Below is a small trained network, with its code and all its weights. Each question gives an input and a class and asks what happens when units are switched off, that is, made to give their printed mean instead of their output.

import numpy as np


def w(rows, s, z=0):
    codes = np.array(rows[::2]) - 128.0
    scale = np.full(codes.shape[1], s)
    scale[-1] = z or s
    return codes * scale


def f(y):
    return y / 2 * (1 + np.tanh(0.7978845608 * (y + 0.044715 * y**3)))


def log_softmax(a):
    a = a - a.max(-1, keepdims=True)
    return a - np.log(np.exp(a).sum(-1, keepdims=True))


def net(x, mask):
    res = np.array(x, float).reshape(1, 8) / 4 @ E
    y = f(res @ A[0][:, :-1].T + A[0][:, -1])
    res = res + np.where(mask, y, B[0][:, -1]) @ B[0][:, :-1]
    return log_softmax(res[-1] @ U[:, :-1].T + U[:, -1])


A, B = {}, {}
E = w([
[157,127,99,161,182,112,91,189,168,130,84],'x0',
[121,176,142,113,179,86,74,119,76,114,214],'x1',
[109,182,153,83,176,86,152,123,183,233,156],'x2',
[1,149,182,214,87,218,105,87,65,98,158],'x3',
[161,35,128,130,131,144,126,162,72,177,108],'x4',
[139,112,84,101,118,74,197,46,109,61,127],'x5',
[189,177,138,45,86,138,146,134,117,89,91],'x6',
[78,158,180,109,179,112,163,122,203,152,112],'x7',
],0.0072)
A[0] = w([
[203,113,21,62,113,84,163,85,130,53,84,203],'neuron 0',
[136,100,196,168,56,200,105,103,58,46,49,203],'neuron 1',
[186,135,57,104,176,125,64,244,171,177,44,201],'neuron 2',
[51,155,191,167,218,122,102,173,161,201,161,253],'neuron 3',
[206,16,2,145,200,58,133,132,130,85,59,173],'neuron 4',
[130,222,160,61,199,46,163,71,174,145,209,225],'neuron 5',
[125,90,163,101,73,159,164,161,163,109,4,176],'neuron 6',
],0.0053,0.004)
B[0] = w([
[231,184,120,120,51,17,252,80,87,131,154,250],'neuron 0',
[156,106,46,159,20,170,96,163,124,10,96,239],'neuron 1',
[231,180,187,224,171,72,78,252,243,180,204,254],'neuron 2',
[37,40,199,154,228,141,60,123,181,152,121,245],'neuron 3',
[199,54,115,157,77,36,202,177,119,164,253,247],'neuron 4',
[56,170,207,27,164,40,146,66,147,99,66,248],'neuron 5',
[218,133,46,155,89,204,206,201,239,166,52,197],'neuron 6',
],0.0058,0.0065)
U = w([
[96,60,143,118,121,185,171,108,113,231,82,151],'0',
[171,158,162,161,193,119,74,199,198,180,129,81],'1',
[134,219,143,21,93,89,165,53,117,97,89,167],'2',
[184,90,87,150,90,70,183,137,113,137,164,38],'3',
[141,138,46,134,94,197,159,153,182,86,20,93],'4',
[73,100,161,62,236,80,113,97,161,151,98,29],'5',
[110,95,108,153,87,187,38,128,1,65,160,254],'6',
[14,147,154,195,144,177,92,45,131,91,141,209],'7',
],0.0073,0.002)

Each question gives the input, the list of numbers given to net, and the class t.
The units are the neurons (one row each of A and B). Each row of codes is followed by its name. A weight is (code - 128) times the scale printed after its matrix; where a second scale follows, it is the last column's (A, B and U).
mask holds one flag per neuron, in row order. A switched-off neuron (its flag False) gives its mean, the last column of its row in B, instead of its output. The means were averaged over made-up inputs and are rounded, as every weight is.
A unit's drop is (log p(t) with every unit on - log p(t) with that unit switched off) / (log p(t) with every unit on - log p(t) with every unit switched off).
The circuit of an input: a set's keep is (log p(t) with only the set's units on - log p(t) with every unit switched off) / (log p(t) with every unit on - log p(t) with every unit switched off). Starting from all 7 units, units are removed one at a time, each time the one whose removal leaves the highest keep (on an exact tie, the one counted first), for as long as the keep stays at least 0.8.
circuit, biggest first: the units of the circuit, biggest drop first
unit that matters most: the unit with the biggest drop
k most important neurons: the k neurons with the biggest drops, biggest first
drop of u: that unit's drop, to one decimal
input [6,-6,-6,-3,-4,4,-7,0], class 3: circuit, biggest first => (neuron 4)
input [1,3,1,3,7,3,1,1], class 6: circuit, biggest first => (neuron 5; neuron 2; neuron 0)
input [-4,-7,-4,7,5,-1,-2,6], class 4: circuit, biggest first => (neuron 6; neuron 1)
input [-5,2,-7,-2,0,-2,6,0], class 4: circuit, biggest first => (neuron 1; neuron 4)
input [-7,-5,-3,1,-7,-7,1,0], class 4: circuit, biggest first => (neuron 6; neuron 1; neuron 4)
input [-7,-2,-2,5,5,0,5,6], class 4: circuit, biggest first => (neuron 6; neuron 1)
input [0,-5,-4,3,-7,4,7,7], class 4: 2 most important neurons => (neuron 6; neuron 1)
input [-7,3,5,5,8,-4,2,5], class 5: 3 most important neurons => (neuron 3; neuron 1; neuron 6)
input [8,-4,-4,-1,4,6,4,7], class 3: 2 most important neurons => (neuron 4; neuron 0)
input [5,7,8,-7,1,0,-2,3], class 5: 4 most important neurons => (neuron 5; neuron 3; neuron 6; neuron 1)
input [5,8,-5,2,-4,-6,-8,-4], class 7: 2 most important neurons => (neuron 3; neuron 4)
input [-4,-3,8,3,-1,7,-6,1], class 5: 2 most important neurons => (neuron 5; neuron 1)
input [2,1,-4,4,2,-3,7,4], class 4: 3 most important neurons => (neuron 6; neuron 1; neuron 4)
input [7,7,2,6,2,-8,3,7], class 5: unit that matters most => neuron 3
input [-5,-8,-2,7,-1,-7,0,-2], class 4: 2 most important neurons => (neuron 6; neuron 1)
input [-1,-2,7,-4,1,4,-4,2], class 5: drop of neuron 5 => 0.3
input [3,3,-2,6,1,-5,8,5], class 6: drop of neuron 3 => -0.1
input [6,0,0,3,-6,-2,4,-5], class 6: drop of neuron 6 => 0.3
input [5,7,6,5,2,5,-7,4], class 5: drop of neuron 0 => 0.0
